Below are the code and all the weights of a small trained network. Each question names an input and a class and asks about switching units off, where a switched-off unit gives its printed mean instead of its output.

import numpy as np


def w(rows, s, z=0):
    codes = np.array(rows[::2]) - 128.0
    scale = np.full(codes.shape[1], s)
    scale[-1] = z or s
    return codes * scale


def f(y):
    return np.maximum(y, 0)


def log_softmax(a):
    a = a - a.max(-1, keepdims=True)
    return a - np.log(np.exp(a).sum(-1, keepdims=True))


def net(x, mask):
    res = np.array(x, float).reshape(1, 8) / 4 @ E
    y = f(res @ A[0][:, :-1].T + A[0][:, -1])
    res = res + np.where(mask, y, B[0][:, -1]) @ B[0][:, :-1]
    return log_softmax(res[-1] @ U[:, :-1].T + U[:, -1])


A, B = {}, {}
E = w([
[155,133,90],'x0',
[167,145,37],'x1',
[94,189,110],'x2',
[197,81,167],'x3',
[147,254,142],'x4',
[145,175,187],'x5',
[61,112,96],'x6',
[162,124,46],'x7',
],0.0077)
A[0] = w([
[180,59,56,55],'neuron 0',
[107,242,50,71],'neuron 1',
[146,164,34,85],'neuron 2',
[218,50,205,95],'neuron 3',
[253,164,134,138],'neuron 4',
[138,120,127,67],'neuron 5',
[91,109,93,36],'neuron 6',
[16,127,120,106],'neuron 7',
[184,77,65,110],'neuron 8',
[91,158,118,201],'neuron 9',
[101,247,101,2],'neuron 10',
[142,172,210,221],'neuron 11',
[58,109,105,80],'neuron 12',
[54,109,181,221],'neuron 13',
[121,55,39,132],'neuron 14',
],0.0083,0.0035)
B[0] = w([
[119,37,68,215],'neuron 0',
[114,255,58,226],'neuron 1',
[61,161,65,205],'neuron 2',
[228,53,158,237],'neuron 3',
[217,166,48,220],'neuron 4',
[129,128,129,129],'neuron 5',
[107,129,100,153],'neuron 6',
[78,98,188,212],'neuron 7',
[134,61,63,213],'neuron 8',
[100,174,181,199],'neuron 9',
[121,229,134,198],'neuron 10',
[142,238,239,251],'neuron 11',
[112,81,143,179],'neuron 12',
[92,84,246,252],'neuron 13',
[92,48,123,254],'neuron 14',
],0.015,0.005)
U = w([
[214,150,95,198],'0',
[80,14,97,203],'1',
[134,2,44,137],'2',
[156,56,175,169],'3',
[254,61,141,114],'4',
[68,78,164,127],'5',
[130,105,77,2],'6',
[128,188,70,89],'7',
],0.0069,0.0075)

Each question gives the input, the list of numbers given to net, and the class t.
The units are the neurons (one row each of A and B). Each row of codes is followed by its name. A weight is (code - 128) times the scale printed after its matrix; where a second scale follows, it is the last column's (A, B and U).
mask holds one flag per neuron, in row order. A switched-off neuron (its flag False) gives its mean, the last column of its row in B, instead of its output. The means were averaged over made-up inputs and are rounded, as every weight is.
A unit's drop is (log p(t) with every unit on - log p(t) with that unit switched off) / (log p(t) with every unit on - log p(t) with every unit switched off).
The circuit of an input: a set's keep is (log p(t) with only the set's units on - log p(t) with every unit switched off) / (log p(t) with every unit on - log p(t) with every unit switched off). Starting from the 12 units with the biggest drops (on a tie, the unit counted first), units are removed one at a time, each time the one whose removal leaves the highest keep (on an exact tie, the one counted first), for as long as the keep stays at least 0.8.
circuit, biggest first: the units of the circuit, biggest drop first
top k neurons: the k neurons with the biggest drops, biggest first
drop when u is switched off: that unit's drop, to one decimal
input [4,5,-8,8,4,4,1,5], class 2: top 2 neurons => (neuron 0; neuron 8)
input [3,-3,0,5,-4,-3,-8,-3], class 4: circuit, biggest first => (neuron 3)
input [6,7,-2,0,6,8,-8,4], class 7: circuit, biggest first => (neuron 1; neuron 2)
input [7,0,6,2,7,-2,-7,7], class 7: circuit, biggest first => (neuron 1; neuron 2)
input [1,8,-5,5,3,2,-1,0], class 2: circuit, biggest first => (neuron 11; neuron 8)
input [7,4,4,-4,-5,6,-6,-3], class 7: circuit, biggest first => (neuron 3; neuron 13)
input [8,4,6,-5,-5,4,-3,7], class 7: top 2 neurons => (neuron 1; neuron 2)
input [-7,0,-6,2,-2,-6,-7,-1], class 4: top 2 neurons => (neuron 3; neuron 2)
input [0,0,-3,7,-7,-1,-8,7], class 2: top 4 neurons => (neuron 0; neuron 8; neuron 11; neuron 14)
input [-1,2,3,-4,2,-5,1,-5], class 7: top 2 neurons => (neuron 1; neuron 14)
input [4,4,-5,0,-3,1,3,-3], class 2: top 2 neurons => (neuron 11; neuron 13)
input [7,-3,0,3,-6,-3,-2,4], class 2: drop when neuron 8 is switched off => 0.1
input [8,8,3,7,-8,5,2,1], class 2: drop when neuron 4 is switched off => 0.0
input [7,4,7,-8,-6,5,-2,7], class 7: circuit, biggest first => (neuron 1)
input [-2,2,-4,-8,1,4,-8,-3], class 7: drop when neuron 1 is switched off => -0.1
